Rows are numbered. After the first six, each row is followed by the numbers of the five nearest rows among all rows above it, by straight-line distance, nearest first.
0: -0.719	-1.989	-1.329	2.072	-0.618	7.216	-0.357	0.182	0.404	0.928	-0.847	0.492	-1.660	-0.188	-3.755	-1.081	0.154	-0.746	-0.805	-1.906	0.559	0.842	-0.089	-2.391	-0.702	0.004	0.052	-7.089	-0.018	1.090	-0.055	0.462	-2.799	-0.241
1: -0.670	1.478	0.781	0.922	-0.933	4.812	0.281	0.426	-0.345	-0.866	0.451	-0.990	-1.353	0.668	0.328	-0.771	0.734	-0.708	-0.284	1.145	0.768	0.432	0.653	0.548	0.636	0.800	0.820	1.321	-0.218	-0.514	1.011	-0.371	-0.857	0.316
2: -1.218	0.823	0.007	0.261	0.266	5.176	0.073	0.425	0.066	-0.222	0.233	-0.272	-0.848	-1.062	-1.792	-1.108	-0.382	0.393	0.154	-0.259	-0.859	0.164	0.554	-1.354	-2.466	0.630	-0.044	-4.783	-0.685	0.773	1.353	-0.403	-1.293	1.259
3: -2.078	-0.268	-0.166	2.059	0.788	2.675	-0.803	1.238	-0.013	-0.229	-0.038	-0.013	-0.204	0.473	0.341	-1.206	0.523	-1.276	-0.644	-1.124	-1.832	-0.088	0.587	-0.430	0.140	1.230	-0.364	0.481	-0.548	0.055	0.020	0.743	-0.982	0.398
4: -1.065	-0.088	-0.731	-0.310	0.197	2.918	-0.869	1.126	-0.564	0.997	-0.488	-0.084	-1.125	0.563	-0.710	-0.977	-0.170	0.113	0.650	1.039	-0.017	0.557	0.678	-1.237	-1.205	0.830	0.448	-5.105	-0.684	0.194	1.210	0.233	-2.660	0.065
5: -0.867	0.473	-0.351	-1.386	-0.347	3.462	-0.749	1.528	-0.929	1.329	-0.320	-1.025	-0.644	-0.506	-2.086	-2.043	-0.133	-1.275	0.370	-1.020	-3.017	1.043	1.021	-3.038	-2.173	-0.470	0.057	-8.058	-0.213	2.415	2.996	0.050	-1.890	-0.553
6: -0.334	1.112	-0.152	0.225	-0.094	6.284	0.873	0.952	-0.057	0.073	-0.986	-0.022	-0.046	-1.051	-2.451	-1.065	-0.353	0.144	-0.057	-0.515	0.370	-0.701	0.523	-1.509	-1.709	0.185	-0.103	-3.886	0.474	0.272	-0.149	-0.089	-1.049	-0.200 -> 2 4 0 1 3
7: -0.474	0.025	-0.255	-0.229	0.016	3.200	-0.281	-0.287	-0.938	-0.318	-0.628	-1.231	-0.277	0.548	-1.929	-2.101	0.331	1.068	0.491	-0.413	-1.026	-0.832	0.270	0.315	-0.859	1.347	-1.197	-3.627	-0.166	-0.286	2.011	-0.101	-1.876	-0.826 -> 4 2 6 3 1
8: -1.909	-0.004	-1.289	0.717	0.253	5.593	0.141	1.338	-0.466	0.419	-0.838	-1.681	-1.057	0.099	-2.646	-1.939	0.729	-0.324	-0.556	-1.764	-0.792	0.888	0.021	-1.540	-2.014	0.350	-0.091	-8.014	-0.478	0.830	0.812	-1.123	-1.866	0.626 -> 2 0 5 6 4
9: -1.400	0.057	0.133	-0.994	0.693	4.560	-0.882	0.892	0.063	-0.206	0.240	-1.590	-0.495	0.421	-1.710	-0.790	0.250	-0.802	0.052	-0.224	0.613	0.622	1.051	-2.433	-1.364	1.042	0.452	-6.942	-0.190	0.826	2.271	0.874	-1.980	-1.012 -> 4 2 8 5 6
10: -0.068	-0.328	-1.225	-0.917	0.565	2.008	-1.277	-0.137	-0.367	-0.167	-0.883	-1.310	-1.297	0.383	-3.622	-1.612	-0.312	-0.642	-0.980	-1.149	1.297	1.589	1.571	-0.040	-2.009	-0.619	0.170	-9.999	-0.552	1.365	2.434	1.089	-3.494	-0.781 -> 9 8 5 4 0
11: -1.381	1.202	0.087	-1.410	0.017	6.951	-0.723	0.301	0.994	0.351	-0.445	-0.244	-0.416	0.990	-1.279	-0.674	0.850	-0.347	0.608	-0.279	1.020	0.388	-0.014	-1.513	-0.440	0.724	-0.131	-4.943	-0.292	-0.057	1.360	0.227	-2.307	0.016 -> 9 6 2 4 7
12: 0.066	-1.976	0.480	4.318	-0.411	0.093	0.027	0.636	0.422	-0.519	0.787	0.122	-0.813	0.310	-0.421	-1.620	0.080	-0.967	-0.596	0.355	1.831	-0.263	-0.305	2.437	2.151	1.080	0.259	3.150	0.962	-2.265	-1.281	-0.058	-2.215	1.470 -> 3 1 7 4 6
13: -0.625	0.097	0.473	-0.819	0.997	2.352	-0.278	1.044	0.460	-0.009	-0.416	-1.197	-0.042	0.403	-1.760	-2.121	0.150	0.136	0.409	0.371	-1.313	-0.788	0.105	-1.031	0.249	1.880	-0.707	0.160	0.007	0.167	0.334	0.641	-1.338	-1.137 -> 3 7 1 4 6
14: -0.856	-0.024	0.403	0.623	-0.299	3.907	-0.342	0.628	0.938	-0.487	-1.119	-0.042	-1.372	0.474	-2.153	-0.723	0.397	-0.899	-0.100	0.019	0.222	-0.185	1.131	-0.836	-0.730	1.597	-0.120	-6.835	0.169	0.335	3.118	0.195	-1.362	-0.373 -> 9 4 2 11 7
15: -0.896	-1.464	-1.132	0.852	-0.673	6.619	-0.384	0.608	0.397	-0.270	-0.349	-0.588	-1.019	0.360	-2.712	-2.396	1.060	0.424	-0.063	-0.771	0.309	0.883	-0.070	-1.416	-0.709	0.674	0.415	-5.352	-0.680	0.870	1.378	1.502	-3.272	-0.485 -> 0 11 9 8 2
16: -2.491	0.288	-0.075	1.143	0.409	3.481	0.911	0.951	-0.397	0.150	-0.320	-1.584	-1.407	0.653	-0.859	-1.846	-0.237	-1.083	0.751	-0.168	-1.237	0.211	0.645	-1.786	0.155	1.687	0.621	-1.714	-0.868	-0.347	0.680	-0.320	-0.899	0.282 -> 3 13 4 7 2
17: -1.637	0.484	0.451	0.105	0.266	7.881	0.266	-0.665	-0.945	-0.118	-0.992	-0.348	-0.869	-0.208	-2.512	-0.168	0.531	-1.224	-0.095	-0.636	0.464	-0.475	0.431	-1.988	-2.173	-0.021	0.245	-5.340	0.933	0.062	1.481	-0.167	-1.683	-0.618 -> 6 11 2 9 15
18: -0.982	-0.117	0.788	-0.849	-0.098	7.224	-0.350	0.334	-0.131	-0.691	0.723	-0.390	-0.860	-0.659	-1.911	-1.509	0.900	-0.583	-0.060	0.782	1.034	0.295	0.163	1.461	-2.237	1.106	-1.050	-5.252	-1.282	0.197	1.061	1.061	-3.688	0.421 -> 11 15 2 17 6
19: -1.271	-2.150	-0.158	5.817	-0.310	4.062	1.200	-0.194	-0.750	0.306	0.940	0.202	-2.065	1.333	1.122	-2.073	0.192	-0.509	-0.615	-1.406	-1.171	-0.500	0.175	-0.926	2.706	1.802	0.283	5.621	0.103	-1.591	-1.205	-0.552	-0.605	-0.593 -> 12 3 1 16 13
20: 0.138	0.148	-1.259	0.252	-0.534	4.306	-1.419	0.294	0.372	-0.076	-0.647	-0.697	-0.955	-0.701	-2.163	-2.043	0.057	-0.019	-0.449	0.756	1.360	-0.074	1.436	1.278	-0.656	-1.245	0.146	-5.736	-0.222	1.200	0.311	1.612	-2.589	-0.299 -> 4 15 18 14 6
21: -0.939	-0.737	-0.083	0.965	0.121	4.891	-0.856	0.900	-0.498	-0.358	-0.398	-0.315	-1.869	1.135	-0.657	-2.714	0.078	-0.568	-0.078	-0.771	-0.625	0.455	1.009	-1.396	-1.762	0.009	0.283	-7.580	0.787	2.037	2.405	0.610	-2.886	-0.935 -> 9 14 15 8 4
22: -1.489	-0.510	1.011	0.902	0.121	3.047	0.271	0.822	0.600	0.877	0.591	-0.840	-1.019	0.985	-1.476	-1.310	-0.147	-1.256	1.070	-0.973	-2.851	-0.233	1.886	-2.766	-2.031	-0.466	0.976	-7.778	-0.675	1.799	1.365	-0.201	-3.393	0.324 -> 5 21 9 8 4
23: 0.532	-0.505	-1.811	3.134	-0.204	4.229	0.311	0.229	0.312	0.519	0.549	-1.095	-2.724	0.314	-2.150	-3.063	-0.098	-0.005	0.350	-0.568	-1.389	0.211	2.435	-2.763	-0.503	-0.161	-0.916	-8.909	-1.078	1.284	2.104	0.995	-2.054	-0.013 -> 21 22 8 14 15
24: -0.617	-0.909	-0.555	1.159	-0.305	5.193	-0.650	-0.384	0.754	0.574	0.089	-1.192	-1.811	1.186	-1.525	-1.690	1.004	-0.332	-0.652	-0.102	-1.421	0.728	1.404	-2.043	-0.657	0.773	-0.384	-9.999	0.501	0.960	2.095	0.043	-3.834	0.704 -> 21 23 8 22 14
25: -0.535	-0.211	-0.833	1.775	0.112	4.272	-0.944	0.288	-0.146	-0.725	0.819	0.698	-1.849	0.299	0.395	-1.462	-0.913	-0.318	-0.115	0.738	1.246	-0.378	0.608	0.875	0.504	0.675	-0.745	-0.621	-0.817	0.038	-0.452	-0.303	-1.558	-0.156 -> 1 3 16 13 7
26: -0.616	-0.778	-0.113	0.474	-0.715	3.911	-0.140	-0.084	0.167	-0.345	0.437	-0.741	-0.589	0.209	-0.516	-1.153	0.050	-1.570	-1.252	1.038	2.395	-0.782	0.148	2.259	0.304	0.478	0.480	-0.076	-0.730	0.087	0.741	-0.607	-1.575	0.553 -> 25 1 3 13 16
27: -0.808	0.293	-0.114	-1.687	-0.401	2.238	0.764	1.014	0.009	-1.442	-0.175	-1.738	-0.323	-0.219	-2.093	-1.602	-0.594	-0.298	0.145	0.554	0.359	0.284	1.424	-0.521	-1.415	0.599	0.224	-6.370	0.304	1.810	2.409	0.435	-2.099	0.125 -> 9 14 4 2 7
28: -1.505	-1.023	-0.609	0.193	-1.492	6.724	-0.228	-1.059	0.735	-0.511	-0.957	-1.115	-1.364	-0.337	-2.181	-1.750	-0.170	-1.383	-0.211	-1.409	-0.387	-0.549	0.630	-2.395	-1.437	-1.037	0.569	-2.488	-0.662	-0.057	0.820	-0.583	-2.882	0.720 -> 17 6 15 2 11
29: -0.786	0.567	-0.296	-1.213	-0.333	1.594	-0.513	0.958	-0.407	-0.969	-0.803	-0.794	-1.654	0.224	-1.027	-1.832	0.542	-0.465	0.768	-0.378	0.340	0.626	0.449	0.225	-1.263	0.272	-0.297	-5.742	-0.283	0.751	1.667	-0.263	-2.047	-0.633 -> 27 4 7 14 9
30: -1.100	0.225	-0.375	-1.253	-0.133	7.900	-0.196	0.657	0.015	0.197	-0.479	-0.383	-1.443	-0.552	-1.836	-1.608	0.859	-0.235	-1.076	0.599	1.388	0.180	0.137	-0.237	-2.183	0.103	0.864	-5.943	-0.803	1.462	1.243	0.431	-2.581	1.094 -> 18 11 15 17 2
31: -1.298	-0.806	-0.414	3.393	0.624	1.478	-0.299	0.523	-0.644	-1.051	0.332	-1.104	-1.159	1.365	-1.187	-1.802	0.084	-0.938	0.013	0.633	-1.632	0.499	1.066	-2.207	-0.317	-0.020	0.680	-2.886	-0.408	-0.852	-0.207	-0.301	-2.196	-1.153 -> 16 3 4 7 13
32: -0.280	0.058	0.333	1.029	-0.038	2.179	-0.508	0.528	0.310	-0.455	-0.392	0.004	0.053	0.773	-0.656	-0.975	0.083	0.004	0.916	0.117	0.009	-0.354	-0.830	0.975	0.758	1.014	-0.725	2.034	-0.560	-0.624	-0.857	0.604	-1.462	0.563 -> 3 13 25 1 26
33: -0.605	-1.413	-1.788	5.061	-0.822	5.227	0.151	0.680	-0.661	-0.139	-0.943	0.007	-1.489	1.993	-0.235	-2.826	-0.147	-0.046	0.423	-0.624	-2.358	0.349	1.191	-2.220	-0.508	0.545	-0.493	-4.663	0.143	0.012	0.363	0.174	-1.995	-0.087 -> 31 23 21 15 16
34: -0.123	-0.973	-1.353	2.040	-0.663	1.856	-0.582	0.731	0.024	-1.275	0.615	-0.884	-1.037	2.270	-1.105	-2.184	0.617	-0.285	-0.489	0.451	-0.573	0.106	0.275	-0.635	0.457	0.611	-0.239	-4.186	-0.696	0.171	0.394	0.385	-3.292	-0.155 -> 31 4 7 29 33
35: -0.339	0.216	-0.392	-0.267	-0.373	4.336	-0.854	0.234	-1.462	0.404	-1.769	-0.259	0.457	0.354	-2.340	-1.662	-0.038	-0.367	0.103	-0.189	-0.580	0.241	-0.057	-0.636	-0.418	0.695	0.112	-3.732	-0.444	-0.066	1.195	-0.688	-1.954	-0.893 -> 7 4 6 2 29
36: 0.205	-0.468	-0.778	4.032	1.049	0.590	0.274	-0.677	0.136	-0.209	0.242	-1.110	-0.641	1.227	-1.466	-2.761	0.303	-0.511	-0.804	0.057	0.050	0.473	0.200	0.656	-0.365	0.045	0.258	-4.248	-0.479	0.568	-0.104	0.013	-3.346	-0.611 -> 34 31 7 4 29
37: -0.894	0.107	-0.736	1.330	0.298	9.053	-0.189	0.124	0.060	-0.456	-0.981	-0.488	-1.000	-0.779	-1.718	-0.961	1.481	0.373	0.019	0.186	2.969	0.533	0.777	-0.322	-1.424	1.087	0.126	-6.493	-0.310	0.518	1.749	-0.122	-3.075	-0.787 -> 30 17 15 18 11
38: -1.051	0.136	0.586	1.149	-0.488	5.712	1.322	0.089	0.119	0.531	-0.087	0.631	-0.908	-0.083	-0.225	-1.664	-0.002	0.374	0.087	0.274	0.484	0.760	0.119	0.128	0.629	0.702	0.625	1.239	-0.358	-0.781	-0.193	-0.979	-1.020	0.135 -> 1 25 32 26 16
39: -0.508	-0.247	-0.300	0.429	-0.457	5.521	-0.657	0.981	-0.065	0.508	-0.578	-0.424	-1.442	-0.209	-1.351	-1.833	-0.556	0.551	-1.265	0.508	1.436	-1.005	0.854	-0.758	-0.651	2.115	-0.409	-2.887	-0.505	0.131	1.524	-0.962	-1.742	-0.009 -> 35 6 2 7 4
40: -1.913	-1.718	-1.027	0.727	-0.571	7.029	-0.099	1.153	-0.284	-0.015	-0.867	-1.131	-0.083	0.143	-1.550	-1.872	0.991	-0.564	1.167	-0.868	-0.515	0.270	0.109	-3.245	-1.178	0.079	-0.894	-6.755	-0.456	0.500	1.429	0.742	-2.176	-0.720 -> 15 8 9 0 21
41: -1.786	1.077	0.263	-1.600	0.543	5.412	0.575	0.691	0.042	-0.871	0.586	-1.217	-0.542	-0.117	-0.298	-2.175	0.809	-1.479	0.694	-0.268	-2.201	0.545	0.844	-2.675	-0.976	1.047	-0.428	-0.849	0.078	0.038	0.765	0.194	-0.782	0.490 -> 16 13 2 3 6
42: -0.669	-1.708	0.517	4.457	-0.052	3.278	-0.385	-0.180	-0.084	-0.857	0.609	-0.908	-0.233	0.865	1.101	-1.537	0.138	-1.049	-0.214	1.040	-1.064	-1.429	-1.027	-0.629	2.295	-0.129	-0.384	4.270	0.385	-0.777	-2.617	-1.313	-0.101	0.794 -> 19 32 12 3 38
43: -0.589	-1.115	0.233	2.248	0.311	5.739	-0.910	0.193	-0.158	-0.167	0.255	-0.118	-1.407	0.300	-1.685	-1.530	-0.235	-0.604	0.299	-0.372	1.414	0.065	1.335	-0.378	-1.214	-0.352	-0.506	-5.694	-0.103	0.687	0.192	0.978	-2.370	0.027 -> 20 15 21 0 2
44: -0.426	-0.914	-0.416	0.875	-0.151	4.876	-0.272	1.012	0.188	0.672	-0.212	0.098	-1.121	-0.609	-1.564	-1.147	-0.357	-0.315	0.918	-0.146	1.278	-0.142	1.292	-0.145	-1.177	0.368	-0.558	-7.535	-0.610	1.803	1.883	0.364	-2.832	0.703 -> 43 14 21 20 4
45: -1.052	-0.145	-0.282	1.378	0.430	4.348	0.057	0.333	0.359	0.554	-0.995	0.542	-0.809	1.326	-0.874	-1.428	1.184	-0.293	0.252	-0.991	-0.150	0.634	1.135	-1.195	0.177	0.779	0.604	-1.813	-0.277	0.290	1.739	-0.726	-2.382	0.543 -> 16 35 39 4 3
46: -2.470	-0.099	-1.402	-1.771	-0.464	8.922	-0.385	0.911	-0.221	0.227	-0.854	0.739	0.230	-0.071	-0.930	-2.198	1.082	0.286	0.553	-1.665	-1.059	-0.083	0.345	-3.882	-1.518	1.498	0.218	-1.718	-0.118	0.764	0.749	0.102	0.056	0.251 -> 41 6 11 28 17
47: -0.135	-0.499	-0.169	1.958	0.366	1.874	-1.269	0.613	0.060	0.057	1.189	-0.824	-0.671	1.713	-0.793	-1.871	-0.945	-0.489	0.510	-0.325	1.315	-0.400	0.936	-0.160	-0.058	-0.627	0.559	-0.976	-0.367	0.463	-0.464	0.350	-2.724	-0.770 -> 25 34 31 36 32
48: 0.766	-0.498	-0.224	0.454	0.297	2.090	-0.228	0.513	0.037	-0.665	-0.161	-1.736	-0.363	-0.128	-2.468	-1.234	-0.215	0.048	1.362	-0.103	2.565	-0.055	0.462	2.784	0.268	0.012	0.204	-3.012	-0.258	1.001	0.688	0.307	-2.478	0.730 -> 20 47 26 29 7
49: 0.375	0.900	1.004	1.533	0.853	5.473	-0.166	0.843	-0.161	-0.183	0.868	0.001	-0.128	0.968	1.385	-1.459	0.149	-0.621	0.047	0.375	1.608	0.791	0.366	0.329	1.109	1.604	-0.094	4.197	-0.517	-1.456	-0.731	-0.065	0.160	0.366 -> 1 38 32 25 42
50: -2.543	0.228	-0.345	1.367	-0.792	6.421	-0.176	0.163	-0.523	-0.556	0.127	-0.598	-0.615	1.719	-0.036	-0.325	-0.489	-0.348	0.484	-0.601	0.017	-1.185	1.323	-1.174	0.679	1.140	-0.177	-1.582	-0.437	-0.475	0.355	0.196	-2.169	-1.170 -> 45 16 25 39 38
51: -0.348	-0.881	0.066	3.583	0.540	6.499	-0.003	-0.697	-1.024	-0.211	0.675	0.492	-1.354	0.953	0.034	-0.860	0.435	-1.579	-0.561	-0.421	0.874	-0.603	0.082	-0.420	0.984	1.158	0.018	2.024	-0.809	-1.229	-0.694	0.224	-1.823	-0.720 -> 38 25 49 1 50
52: -0.942	-0.705	0.601	3.159	-0.454	5.073	1.202	0.477	-0.265	0.346	0.027	-0.338	-0.758	0.973	0.584	-1.516	-0.098	0.044	0.221	-0.486	-0.613	0.746	0.014	-1.579	1.665	0.643	-0.220	0.792	-0.058	-0.752	-0.723	-0.035	-1.088	-1.422 -> 38 51 50 3 1
53: 0.326	-1.131	-0.605	2.896	-0.149	2.955	1.038	0.132	-0.063	0.294	0.279	0.022	0.445	0.524	-1.678	-3.483	-0.551	-1.037	0.092	-0.713	-1.369	0.727	-0.486	-0.033	1.307	-0.403	-0.160	0.767	-0.040	-0.886	-0.136	0.132	-1.014	-0.796 -> 52 32 3 38 47
54: -1.568	0.552	0.629	0.281	-0.909	5.387	0.102	0.982	-0.383	0.880	-0.752	-0.423	-0.880	0.123	-2.019	-2.075	-0.611	-1.217	-0.884	-0.726	0.043	-0.728	1.263	-1.806	-0.678	0.470	-0.657	-3.451	-0.263	0.448	1.339	-0.536	-2.243	0.332 -> 39 6 35 2 28
55: -2.169	0.028	-0.175	0.508	0.379	9.999	-0.014	0.642	0.167	0.441	-0.246	0.133	-0.631	-0.137	-2.401	-0.704	-0.502	-0.375	-0.527	-1.026	3.579	0.246	0.445	-1.240	-0.952	-0.398	-0.565	-4.157	-1.187	-0.238	0.977	-0.063	-1.684	-0.837 -> 37 17 11 30 6
56: -1.828	0.273	-1.104	0.909	-0.709	6.001	0.678	0.252	0.058	0.461	-0.478	0.041	-0.235	-0.034	-0.587	-0.364	-0.344	-0.715	0.859	-0.714	0.154	0.939	1.854	-0.918	0.357	0.000	0.031	-2.158	-1.346	0.086	0.234	0.086	-2.102	-0.396 -> 50 45 54 16 6
57: -0.958	-0.635	-1.374	0.184	-0.300	2.161	0.557	0.560	0.680	-0.153	0.502	-1.508	-2.510	0.547	-3.937	-1.918	0.074	-1.115	-0.183	-1.882	-2.351	1.191	1.612	-2.300	-3.334	-1.658	-0.563	-9.999	-1.204	2.323	2.824	1.209	-4.398	-1.544 -> 10 5 22 23 24
